What each symbol does to the nodes:
w908: g>w532, o>., s>., x>w327, h>w348, k>w859
w333: g>., o>w283, s>w114, x>w233, h>w123, k>w788
w536: g>w441, o>w302, s>w306, x>w716, h>w697, k>.
w863: g>., o>., s>w610, x>., h>w669, k>w449
w716: g>w940, o>w653, s>w279, x>w811, h>w930, k>.
w165: g>w930, o>w715, s>., x>w54, h>w879, k>.
w348: g>w319, o>., s>., x>w241, h>w265, k>w373
w954: g>w72, o>w920, s>w976, x>., h>w158, k>w811
w663: g>w340, o>., s>., x>w5, h>w39, k>w770
w210: g>w82, o>w858, s>w727, x>w330, h>w716, k>.
w511: g>w837, o>w492, s>., x>., h>w976, k>w405
w23: g>., o>w123, s>w166, x>w441, h>w938, k>.
w114: g>w333, o>w340, s>w770, x>w998, h>w274, k>w700
w386: g>w443, o>., s>w39, x>w532, h>w763, k>w274
w619: g>w792, o>w319, s>w373, x>w489, h>w485, k>w697
w158: g>w252, o>w780, s>w777, x>., h>w704, k>w96
w792: g>., o>w113, s>w619, x>w98, h>w192, k>w874
w731: g>w133, o>w763, s>w808, x>w619, h>w38, k>w439
w653: g>w16, o>w355, s>w979, x>w954, h>w489, k>w716
w938: g>., o>w133, s>w439, x>w874, h>w504, k>.
w726: g>w669, o>., s>w492, x>., h>w920, k>w837
w766: g>w700, o>w770, s>., x>w525, h>w79, k>.
w544: g>w802, o>., s>., x>w311, h>w323, k>w989
w998: g>w233, o>w435, s>w577, x>w858, h>w302, k>w487
w542: g>., o>., s>w847, x>w669, h>w315, k>w230
w563: g>., o>w449, s>w110, x>., h>w314, k>.
w964: g>., o>., s>w435, x>w542, h>w244, k>w233
w120: g>w858, o>w323, s>., x>w511, h>w979, k>w727
w10: g>., o>w669, s>w837, x>., h>w72, k>w314
w492: g>w726, o>., s>., x>., h>w52, k>w511
w319: g>w113, o>., s>w348, x>w486, h>w289, k>w619
w877: g>w477, o>., s>., x>w265, h>w663, k>w764
w641: g>., o>w509, s>w654, x>w563, h>w82, k>.
w220: g>w763, o>., s>., x>w348, h>w877, k>w808
w940: g>., o>w16, s>w716, x>w15, h>w912, k>.
w265: g>w289, o>., s>., x>w544, h>w5, k>w557
w980: g>w274, o>w39, s>., x>w859, h>w808, k>w79
w486: g>w983, o>., s>w241, x>w780, h>w802, k>w489
w221: g>w509, o>w802, s>w989, x>w704, h>w858, k>w654
w704: g>w449, o>w610, s>w550, x>., h>w837, k>w110
w945: g>., o>., s>w289, x>w141, h>w964, k>w192
w525: g>w487, o>w577, s>., x>w727, h>w306, k>.
w901: g>w504, o>w38, s>w967, x>w850, h>w700, k>.
w697: g>w874, o>w619, s>w438, x>w930, h>w850, k>.
w764: g>w38, o>w877, s>., x>w557, h>w770, k>w967
w96: g>w558, o>w158, s>w54, x>., h>w110, k>.
w283: g>., o>., s>w340, x>w964, h>w443, k>w333
w780: g>w195, o>., s>w135, x>., h>w610, k>w158
w550: g>w704, o>w311, s>., x>., h>w511, k>w829
w7: g>., o>., s>w477, x>w945, h>w283, k>w664
w788: g>., o>w333, s>w700, x>w821, h>w23, k>.
w858: g>w230, o>w847, s>w120, x>w837, h>w653, k>w210
w859: g>w302, o>w908, s>., x>w979, h>w373, k>w306
w489: g>w98, o>w486, s>w715, x>w158, h>w221, k>w930
w135: g>w780, o>., s>., x>., h>w311, k>w777
w289: g>w945, o>., s>w265, x>w802, h>w435, k>w485
w439: g>w938, o>w731, s>w943, x>w697, h>w901, k>.
w715: g>w489, o>w241, s>., x>w777, h>w989, k>w165
w700: g>w788, o>w114, s>w766, x>w487, h>w166, k>.
w327: g>w355, o>., s>., x>w52, h>w241, k>w979
w72: g>., o>w767, s>w954, x>., h>w252, k>w15
w123: g>., o>w443, s>w274, x>w772, h>w133, k>w23
w299: g>w811, o>w976, s>., x>., h>w54, k>.
w487: g>w821, o>w998, s>w525, x>w210, h>w536, k>.
w244: g>., o>., s>w532, x>w315, h>w113, k>w772
w375: g>., o>w192, s>w850, x>w641, h>w821, k>.
w509: g>., o>w141, s>w221, x>w449, h>w230, k>w641
w983: g>., o>., s>w486, x>w195, h>w141, k>w98
w976: g>w954, o>w52, s>., x>., h>w777, k>w299
w669: g>., o>., s>w726, x>., h>w767, k>w10
w16: g>., o>w315, s>w653, x>w72, h>w98, k>w940
w967: g>w901, o>w764, s>., x>w957, h>w766, k>.
w443: g>., o>., s>w386, x>w244, h>w309, k>w123
w192: g>., o>w945, s>w485, x>w509, h>w233, k>w375
w808: g>w731, o>w220, s>., x>w373, h>w764, k>w943
w98: g>., o>w983, s>w489, x>w252, h>w509, k>w912
w532: g>w244, o>., s>w908, x>w355, h>w319, k>w302
w302: g>w772, o>w532, s>w859, x>w653, h>w619, k>w536
w52: g>w920, o>., s>., x>., h>w135, k>w976
w930: g>w912, o>w489, s>w165, x>w96, h>w654, k>.
w39: g>w386, o>., s>., x>w908, h>w220, k>w980
w912: g>., o>w98, s>w930, x>w558, h>w641, k>.
w837: g>w10, o>w726, s>w511, x>., h>w954, k>w330
w664: g>., o>w7, s>w38, x>w192, h>w333, k>w504
w241: g>w486, o>., s>., x>w135, h>w544, k>w715
w323: g>w847, o>., s>., x>w492, h>w327, k>w120
w850: g>w375, o>w485, s>w957, x>w654, h>w487, k>.
w373: g>w619, o>w348, s>., x>w715, h>w557, k>w438
w315: g>., o>., s>w355, x>w767, h>w983, k>w16
w54: g>w96, o>w777, s>., x>., h>w829, k>.
w654: g>w641, o>w221, s>w879, x>w110, h>w210, k>.
w166: g>w23, o>w274, s>w79, x>w536, h>w439, k>.
w449: g>., o>w863, s>w704, x>., h>w10, k>w563
w252: g>., o>w195, s>w158, x>., h>w449, k>w558
w195: g>., o>., s>w780, x>., h>w863, k>w252
w821: g>., o>w233, s>w487, x>w82, h>w441, k>.
w920: g>w767, o>., s>w52, x>., h>w780, k>w954
w943: g>w439, o>w808, s>., x>w438, h>w967, k>.
w577: g>w998, o>w5, s>., x>w120, h>w859, k>w525
w847: g>w542, o>., s>w323, x>w726, h>w355, k>w858
w727: g>w210, o>w120, s>., x>w405, h>w279, k>.
w79: g>w166, o>w980, s>., x>w306, h>w943, k>.
w314: g>., o>w10, s>w330, x>., h>w15, k>.
w829: g>w110, o>w550, s>., x>., h>w405, k>.
w435: g>w964, o>., s>w5, x>w847, h>w532, k>w998
w82: g>., o>w230, s>w210, x>w314, h>w940, k>.
w311: g>w610, o>., s>., x>., h>w492, k>w550
w485: g>w192, o>w289, s>w557, x>w221, h>w998, k>w850
w233: g>., o>w964, s>w998, x>w230, h>w772, k>w821
w979: g>w653, o>w327, s>., x>w976, h>w715, k>w279
w306: g>w536, o>w859, s>., x>w279, h>w438, k>.
w504: g>., o>w664, s>w901, x>w375, h>w788, k>.
w772: g>., o>w244, s>w302, x>w16, h>w792, k>w441
w558: g>., o>w252, s>w96, x>., h>w563, k>.
w230: g>., o>w542, s>w858, x>w10, h>w16, k>w82
w770: g>w114, o>w663, s>., x>w577, h>w980, k>w766
w879: g>w654, o>w989, s>., x>w829, h>w727, k>.
w767: g>., o>., s>w920, x>., h>w195, k>w72
w557: g>w485, o>w265, s>., x>w989, h>w577, k>w957
w441: g>., o>w772, s>w536, x>w940, h>w874, k>.
w477: g>w7, o>., s>w877, x>w289, h>w340, k>w38
w874: g>., o>w792, s>w697, x>w912, h>w375, k>.
w5: g>w435, o>., s>., x>w323, h>w908, k>w577
w309: g>., o>., s>w763, x>w113, h>w7, k>w133
w113: g>., o>., s>w319, x>w983, h>w945, k>w792
w15: g>., o>w72, s>w811, x>., h>w558, k>.
w110: g>w563, o>w704, s>w829, x>., h>w330, k>.
w405: g>w330, o>w511, s>., x>., h>w299, k>.
w330: g>w314, o>w837, s>w405, x>., h>w811, k>.
w355: g>w315, o>., s>w327, x>w920, h>w486, k>w653
w340: g>w283, o>., s>w663, x>w435, h>w386, k>w114
w811: g>w15, o>w954, s>w299, x>., h>w96, k>.
w777: g>w158, o>w135, s>., x>., h>w550, k>w54
w274: g>w123, o>w386, s>w980, x>w302, h>w731, k>w166
w763: g>w309, o>., s>w220, x>w319, h>w477, k>w731
w610: g>w863, o>., s>w311, x>., h>w726, k>w704
w133: g>., o>w309, s>w731, x>w792, h>w664, k>w938
w957: g>w850, o>w557, s>., x>w879, h>w525, k>.
w141: g>., o>., s>w802, x>w863, h>w542, k>w509
w38: g>w664, o>w477, s>w764, x>w485, h>w114, k>w901
w438: g>w697, o>w373, s>., x>w165, h>w957, k>.
w279: g>w716, o>w979, s>., x>w299, h>w165, k>.
w989: g>w221, o>w544, s>., x>w550, h>w120, k>w879
w802: g>w141, o>., s>w544, x>w610, h>w847, k>w221

The rows follow the links: the fewer symbols apart two nodes are, the more alike their rows tend to be.

Each row is also shifted at random along 7 hidden directions that mean nothing.

Each row, then its node:
-277    17    22   162    86  -240   -59  -215  -297   -51   -81   -71   -41  -370   236   -34    72   573   479   301  -279  -116  -103  -258   -64   303    86   449    72  -138   -29  -380   -15  -585   305   -46    49   159   221  -121   -53  -158  -138  -359   -86   -49  -490   658    37   -66   226: w980
 183  -259   155   156   173  -485   -96   -65  -230   103  -429   532    18   447  -161  -417   188  -375   113  -596  -154   646   -27  -741  -311   -71  -133     2   305  -322   -15   274   354  -212  -277  -355   168  -564  -195  -127   188   120  -611   162   460   459   418   375    63   195   257: w135
-1305    304    123    159   -540    131     15     28     -9    154   -125   -574    187   -313    238    161    -64      9    449   -131    -54   -344     68    -20   -175    195     84    132     67    -73     13   -238   -145    118     50     51    151    207    222   -179     32   -238    277   -186   -153   -139   -325    366   -287    -20    -61: w998
  506   -497    274     99   -164    123   -173    -82   -497    465  -1008    -58    157    210   -273    -73    339   -149   -158   -416   -163    213   -443    -44   -612    271   -379   -337    191    308    275     50    210    535   -137   -255    -46    371    114     19     17    601   -128     41    -83     38    240   -153    490   -338    185: w976
 258  -126   171    32   191  -300  -120   121  -289  -114  -276   199    47    51   154    41   278   358   169   133   -54   293   -64  -284  -113    69   -16    88   428  -152    57   -17    65  -177   -63  -484    85   -80   145  -269   109    83  -128  -229   132  -206  -214   397   195    23   280: w908
-344   185  -216  -265  -461   377   -55    64    68  -106   663  -414   151  -388    70  -317   300  -136  -173   -70  -125  -444    85   -79  -143   111  -102  -476   -67    37   222    24   237   416  -114   -75  -120   211  -420   410    79  -543   304   481   -56  -274  -260  -128   -21    80  -447: w449
 360   -19   -44   285   117  -106  -193  -481   -15  -330   283    77  -154   137   182   151   155   208  -186   457    28  -225   -59   534   344  -368  -199  -117   322    88     6   284  -278  -137  -198  -317   -46  -253  -259   -83  -337    78  -253    76  -100   -48  -231  -613  -209   468   466: w265
 858  -441     0   419   272    40  -179  -165  -566  -531   163   787   -85   689   -94   330  -360   357    65   186   315   351   185   109     9  -339   206  -222   291   173   -98   265   112   246    97  -337   346  -418  -423  -486   293   536  -556    95    87    92   -67  -120   480  -263   182: w979
-779    32   116  -239  -305   123   328   179   347   386  -121    29    86    82     9   311  -196  -369   213  -263   133   110   303    13   145   112   289    21  -437  -181   -97    25  -107   250    26   617   -26    66   306   224   -89   188   396  -172    16   137   283     4    38  -165  -310: w821
 963    79   141   307  -203   111   136  -173  -359  -323   146   359  -340   150    58   344   -71  -349   307   196   264    68   -33   533  -296   -16  -206   -25   -83  -125   -76   154  -324    -2   135    37   271  -772  -116  -103   218   547   206  -280   -22   105   227   -28  -339   382   161: w766
-127  -205  -128    56   104   199   268   214   330   397   -29   197  -122   -39  -162    68  -111     5  -274  -282   293  -122    98    66   133  -235   385   196  -476    42     3   176   422   329   -17   261  -217   352    37   161  -114   521   152  -177   -44   228   111  -236   351   -18  -313: w82
-668   256   501   -51  -326     8  -326    65   -36  -366   110  -185   203   103   130   502    61   216  -123   482    68    93    68   533   312   164   132  -210   250   363    83  -159  -300   -34    38  -118  -250    -1   -44  -285   159  -402    39  -172   -39  -523    25     4   -66  -162   295: w386
-374  -554  -236     8   448   -97  -278  -336   -29     3  -282    53   132   447  -268   -14   -96   443   -11    48  -391    52  -115  -486    92    62    -5     9     1   208   -76   116    45    56   203    65    80   343   -83    22  -341   246  -527   311  -115    79    87  -255   468  -528   171: w777
 907  -474  -379   291   578   169  -443  -225  -351  -455   206   158   184  -129  -195  -292    42   795  -438   565    74   -35  -459   -22   -58   -93   136   -21   249   364    29  -155   219  -231   205  -600    43   264  -358  -109   -10   222  -510   135  -137   -79  -218  -553   494  -245   247: w715
  79   -18  -290  -120   -62   265   -26   136   116   120   233  -299  -181  -513    -6  -194    23  -191   -66   -40     5  -233    36    21     1    39    66  -108  -200   -16     6   -13   118   188    91   201    30   324   -88   369   121  -180   417    64  -179  -151    35  -215   127    70  -502: w641
 182   486   133   293  -537   203   268   -56   252   529  -645   306   208  -337    19    58   322  -116  -115  -436   203  -111    -2   721   -58  -424   337   221  -400    -7   211    40   184   -85  -340   174  -500   -93   243   260  -346   247   122  -294   237   679   199  -134  -299   392   263: w333
 674   702   352  -158  -533   330   146    34   -85   -46   168    30    27  -260   164   237    13  -129     2    78   100   -60   289   857   -89  -165   112  -108  -166   -63   143  -100  -116   180  -132   339  -549  -237  -107   -98    -8  -237   146  -172   219   269   -59   -73  -355   216   -13: w123
-525  -337   -68   -86   275   -15   -69   144   210  -334   107  -242    35   564   -70   174  -162   470  -310    44  -159   109   182   173   523  -214   229   -88   185   252    73   205   148   353   -79   -39  -218   326  -147  -260   -19   -52  -478   481   -52  -245  -340  -236   490  -393   243: w920
 -42   -14   227    96   131  -349  -199  -218   -82    23  -267   362   193   158   -13   -42   302    37    46    30  -101   343  -205  -264  -144    14  -104    19   491   -71   -57     3    45  -441  -124  -321    36  -309    27    10  -134  -197  -359   -28   287   142   216   -37   -49   188   392: w348
-202   115  -391    12    28     3   630    82   246   435   106  -485  -384  -535  -106  -443    21  -334   225  -606  -603  -610  -395  -146  -517   287  -222   510    42  -494    18    -1   483  -170  -213   -97   -42   326   -68    -8   224   244  -139    91   -27   459  -576   517  -200   479   -35: w330
 298   360  -237   -98   291    27   287    23    -3   202  -122  -275   -62  -296   -87  -620    22  -100  -216  -405  -231   -37  -204  -531  -302   -62  -108   430   300  -132  -176  -257   266  -642   -90   -83   165   228  -206  -146   -21  -169  -453   181   215   647   -12   327  -294    30   146: w489
-966  -298   111   -68  -602   211   -57  -335  -246    94  -215  -212   185    17   -24    35   257  -299   497   -94  -384  -181   -90    19  -570   566  -372  -268   144  -165    76    42  -216   300  -176   -69   247    16    73    49  -180     4   144   -34  -140     4  -221   -51   -55    16   154: w120
-257   172  -415  -315   460   294   385  -335   433  -585  1161   100  -299    -9   -42   -33  -515   216   -22   455  -247  -379    86   182   441    51   243   465    84   -97  -297  -141    97  -358   309   455   119    95  -617  -247    37  -440  -589   156   -51   484  -223  -228  -129   -37    80: w930
  97   -55  -114  -298   -38     9   267  -138  -283  -646   933   464  -450   661   110   288  -447  -352   914   124  -427    71   604  -275   -42   415  -177  -232   199  -406  -305   318  -213   281   251   350   704  -735  -510  -447   637   -71  -370   276   114    67  -113   554    87  -220  -220: w299
 378   -66   128   271   236  -324  -212  -191  -184   181  -580    62    89  -333     9  -385   365   325  -147   162  -133   -55  -498   -19   -83   -19  -151   319   305    78    94  -318    32  -632    22  -338  -243    77   274   -18  -274     6  -102  -258    35    74  -127   149   -46   166   400: w220
-380  -146   352  -216  -266   -34   -85  -304  -438   -66   -22   237  -111   634   123   604  -159    24   495   305   -46   322   365    61   -86   462  -124  -273   112   128   -99   -54  -626   447   196   416   396  -295    48  -354   -42   -52  -177  -192   -35   -60   213    60    67  -500   206: w859
-160    78    -4   -29  -323   160  -189   355   -78  -212   330  -215   164  -549   267    48   -75   253    58   585   281  -312   -88   284    20   226   212  -173  -346    78   101  -235   -30   256   427    53   -68   359   193   233   247  -245   792  -351  -367  -739  -182   -45   219  -131  -509: w788
 232   414    64   165  -120  -225    65    37   -49  -127   -17  -295  -116  -182   378   168    20  -148    75   115    56   -66     4   169   -15   -62  -130   168    92  -237   -29   -88  -298  -268  -139  -267   -17  -425   338  -348   149    35   158  -154   -19  -249  -299   548  -667   506   182: w340
  87   -29  -216  -111   214    95   296   -26    73    -7  -111     7  -106   497  -149    91  -310   174  -175  -220   -27    76   206   -39   136  -217    86   150    94   191   111   203   179   349   -85   259  -114    41  -180  -384   -12   228  -571   424   157   389  -168   -63    86  -317   228: w954
-913  -471  -235  -242   329   -98   -44  -222   123  -124   187    91  -186   346  -269    23   -52    16   460    71  -519   -89   129  -666    64   433  -177   107    -6  -136  -278   -51   -17   167   309   499   292   160    71   202   -98   -74  -218   105  -139    77   112   194   463  -419    31: w54
 256  -229   -52   260   171  -466  -454     3  -278  -295    38    87    53    49   142  -130   108   -82   343   -48    64   274   -79  -680  -104     2  -439  -218   296  -214   -73   260  -170  -174    17  -688   512  -351    68  -112   132    47  -116    -1   -90  -519    15   237  -101   136    14: w544
-949   153    18  -266  -459   334    74   106   184   -48   398    10   316  -432   103  -380   252   231   172  -424  -355  -242   174  -200  -121   171   604   -19   -32  -144    94  -152   747    95  -251   -84  -361   422  -472   129   189  -676  -271   210   201   377  -352   399   324   -30  -227: w72
-166  -200  -375   -31    50    -1    60  -382  -156  -142   384  -131  -227   246    70   151  -361   214   683   168  -417  -291   250  -214    89   325  -161  -174   -51  -174    91   277  -360   250     7   191   438  -133   -90  -259   -17   104  -252   395  -356  -267  -458    60  -117   -28   146: w511
-132   204   103  -502   -67   121  -369   197   130  -308   472   -71   151   114    98   182  -299   186   -93   494   328   101   489  -109   471   101   123  -430  -201    91  -136  -221  -466   410   331   462   -77    86    61   127   -16  -685   254   169  -115  -419   269  -244    11  -791  -501: w792
 -26  -439    74  -149   345    30   248   -78  -151    41  -130   420  -255   487  -199   275  -309   -78   477    52  -166   194   167  -212    69   344   -38   -11    48  -115  -326   121  -159   234   279   223   509  -263   -62  -192   203   493  -106  -175   -45   145   104   251   304  -341    -1: w279
 253   -42   147  -319   129   169   208   182   200   153   -70    -1   -43  -118   -89   193  -252   275  -115    88   232   -70   157   225   229    67   360   245  -307    37   -74  -158   110    62   266   405  -247   304    63    17   -95   153    95  -144  -141    61  -123   -61   263  -304  -251: w441
 -95  -366   162    12   -79   -96  -235  -273   -67   413  -873  -286    74   308  -175   301   292   -22  -122   -66  -146    35  -376   337  -168   171  -461  -297   253   166   223   313  -147   384  -288  -260  -158   145   415    34  -377   622    96   179  -169   -60    20  -588    60   152   419: w323
-366  -112   -68   351   103  -227   237  -422  -102    82   104   413   -77   241   132   358  -288    77   738    20  -201   -73   267  -261    51    67    80   337     2  -225  -172   198  -291  -310   -16   153   430  -351    90  -322  -200   402  -401   -84    63   234  -180   176  -219   241   258: w577
-351  -268  -117   -24   242   294   361   202   263    75  -180  -131  -177  -144  -314  -187  -162   120  -123  -130  -208  -198  -295     9  -128   245   219   536   -52    32   -89  -357   440  -138   151   109   -80   625   -38   -39   127   182  -144  -225   -53   300  -197   259   439  -252    25: w716
 -56  -135  -324    81     4   -95   -81  -412   -37   168   -46  -251   -11  -157   -77  -309   159  -141   335  -291  -500  -376  -238  -331  -320   363  -421  -224   165  -216    -8   117   -83    70   -25  -121   414  -101  -126   113  -191    93   -90   253  -194    77  -191   -46  -154   274    72: w550
 -58  -157   160   -51    12    49  -642   326    40  -196  -133  -150   258   215    34   261   -53   327  -648   344   723   355   312   120   514  -462   112  -653  -293   487   113   250  -311   689   -30   -93  -105   137   206   187  -178     1   427    -9  -262  -949   466  -708   247  -432  -319: w945
-274  -160   306   103   -49   144   -30   226  -199   -57  -165    38    63    94   -62   307  -234   181  -246   278   393   147  -200   306    15   147   282   247  -142   394  -130  -359   -96   110   465   265  -101   204   180   -88   183   115   210  -403   -73  -181   325    50   398  -570   -23: w166
 286    -2    84    57   105  -133  -190   232   331   330  -502  -114   110    58     0   316     3   376  -287   -19   359    25   276   109   499  -370   151   -63  -269   212    88   297   -88   165  -247  -111  -355   307   355     5  -296   346   209    10    13  -400  -172  -260    27   -64   -75: w964
 -48   267   391  -219  -499  -236    96   151     8   250  -203    33   131   175   316   439   -30  -329   394   -46   258   344   570  -162   225   -71   -88  -227  -193  -113   -14   175  -509   173   -33    85  -127  -507   407   -82     3  -164   403   -46    78  -403   262   274  -369    10   -68: w283
 211  -119   103   -10  -268   207   224  -348  -176    17   -68    61  -304   195  -119   569   -56  -291   340   103  -177  -350   -83   878  -131   465  -362   -34   -73  -101   -25    82  -481   428    48   489   100  -219   138    25  -297   594   216  -191  -264    48   120  -577  -221   254   146: w525
-765  -369    89  -186   115    59   -84  -135  -156   144  -164    24    27   -78  -237  -339   172  -192   198   -94  -503    94  -204  -617  -396   715  -280    15   159  -155  -124  -320    24   -54   314   198   389   172    53   307   -31  -147   111  -113   -92    59   270    79   419  -405   -93: w165
  93  -216  -263   327   704  -303  -101   -94   413    22  -283    19    -8   558  -134    84  -256   300  -510   -73   297   206   -57  -270   561  -858   -15   229    78   296    64   433   -11  -159  -296  -201  -116   -43   177    16  -232   326  -518   360   106    91   127  -432   -63    79   222: w802
-325    24   191  -181   138  -364  -138   367   -62  -139  -262  -103    69   463   109   121  -145   193    36  -115    92   458   377  -395   235    74    87   -16   271    60   -57   250  -122    97    34  -207    31    86   126  -434   178  -183  -283   230   183  -235  -136   399   194  -212   125: w355
 269   291  -173    73  -551   332    39   310  -113   -73   412    -9   236  -394   321   -68    43  -114    -6  -153   245  -127   170    16  -238  -187   283  -429  -267  -130   124   223   231   329  -205  -286  -114    58  -275   -11   255  -156   265   -30    79  -182  -353   168   -26   189  -531: w230

Start, symbols taken left to right, then the node you end at.
Answer with the node's name.
-297   479   246  -244  -544  -191   -15   225    21    50    -2  -680   -15  -122   333   358    75  -428   227   -57   -73  -164   126   174   -74   245  -435  -128   329  -136   104   139  -550    43  -297  -178   -27  -305   210  -244   146  -256   267   -12   -77  -503  -297    79  -638   434   105
g x h x h s: w780
 345  -337   256   313   171   125  -106  -201  -162  -143  -226   553   -32   223  -175   153   136    64  -218   296   228   256  -326   302   -53  -146    40   173   -40   264   -52  -286    52  -235   274   138   175  -238    67   132   -33   371    13  -325   121   203   603  -404   434  -297   207
x x x h g: w110
-1466   -114     53   -225     -9   -305     23     81    405    597   -742   -490      4    279     84    214     47    -26     85   -453   -278    -18    228   -393    156    104   -253     79     90    -76     40    240   -258    247   -300     -2   -163    363    583    -81   -360     58      5    184    -75   -273   -128    179   -194    -55    318
g h h x k: w252
 300  -200   410  -257  -195   174  -122  -250  -313   -55  -271   -81  -179   156  -323   156   139  -496   -38   356  -217     5  -187   394  -468   644  -448  -237   190    63  -216  -270  -595   405   420   335   362  -122    90   279  -147   231   303  -111  -215  -230   430  -572   105  -273    17
x o g s h: w989
-438   -31   106   -24  -437  -220  -396   606    44  -134    73   -40   401  -150   418   -46   230   -62   159  -252   524   303   300  -536    56   113   196  -494   -18    46    25   134   306   423  -176  -737    -7   -16   107    43   508  -357   376    67   118  -763  -191   466   209   -60  -413
x h h k: w252
-126  -468  -230    39   225  -398  -368  -157   -41  -163    64   -59   -25   452   -92   -50    77   -16   133    40  -196    47    55  -524     0   147  -357  -315   143  -122  -148   353  -162    57    12  -263   342  -234    29   -63    60    32  -157   355  -196  -326   -86    63     9    38   146
k o k o: w311
-595  -214  -225   178   345   -44   154   -41   263    43  -235    59   181   111  -237  -618    37   182  -337  -594  -321   132  -325  -512   -89  -206   146   343    41    87   -43   -55   588  -288   -55   -22    27   369  -372     2  -101  -189  -595   257   195   621    57   173   339  -269   101
o s h h: w492
-300   217   636  -167  -322   -67  -175   228  -121  -176   -56  -171   160   119   202   223    62    52  -118   207   123   227    40   163   -73   155   -65  -341   371   100    22   -29  -121    73  -102  -439  -141   -64   130  -319   330  -300    51    29   102  -569   -36   206    65   -21   164
h s k k g: w697
 336   256   313  -304  -109  -376    81   331    52   285  -440   -96   119  -298   112    79   217   254    56  -166   138   151   251  -229   111   -59   145    40   -99  -119    -2   157    58  -177  -327  -180  -407   153   321   -63   -14  -120    48   -63   180  -129  -265   369   -65    43  -117
k k h: w874
-327   150   219    42   329  -256   -20   110   296  -273   180   366    55   390   193   -38     9    58  -179    51   206   360   181    58   351  -351   156    48   396    73  -105   104   -59  -435  -205   -53   -59  -423  -274  -187    46  -540  -571   146   399   304   389   -60  -153    15   391
x s g g: w983
-546    -7   372  -281  -192   -73  -453   341    86    -7  -213   283   461   163    37   -22   399   -17  -387   -80   407   653   210  -153   144   -73   286  -324    30   277   117   -23   227   132   -97  -278  -321   131    70   387    27  -687   173   -40   265  -192   641  -212   406  -338  -179
x k h: w509
 285   523    68  -285  -311   171   453     3   262   427  -142    79     9  -487    42  -187   213   -53   -39  -487  -308  -202    96   221  -162  -107   404   152  -168  -204    88   -49   601  -276  -489    57  -586   186  -101   -28  -178  -197  -210    80   282  1008  -215   355  -105   311  -103
o s h x: w780
 254  -207   -31  -159    60   -56   503   301   -13   289  -625  -111  -200   -46  -376  -184  -176  -416    42  -603  -233    82  -166  -512  -492   394  -157   226   -29  -117   -81  -211   218   178    83    25   157   133    34  -156   414   439    24    25    76   139    49   534   343  -163   -87
o s o g h: w780
-853  -140  -144   254     4   413   192   118   260  -288   584     7  -138     1    18   298  -266   406  -144   330   224  -378  -160   786   266  -157   420   214  -145   174   -77  -229   362   193   235   251  -139   344  -335   -99    77   124   -17  -232  -310   -14  -237  -462   140  -111    85
x s x h: w299
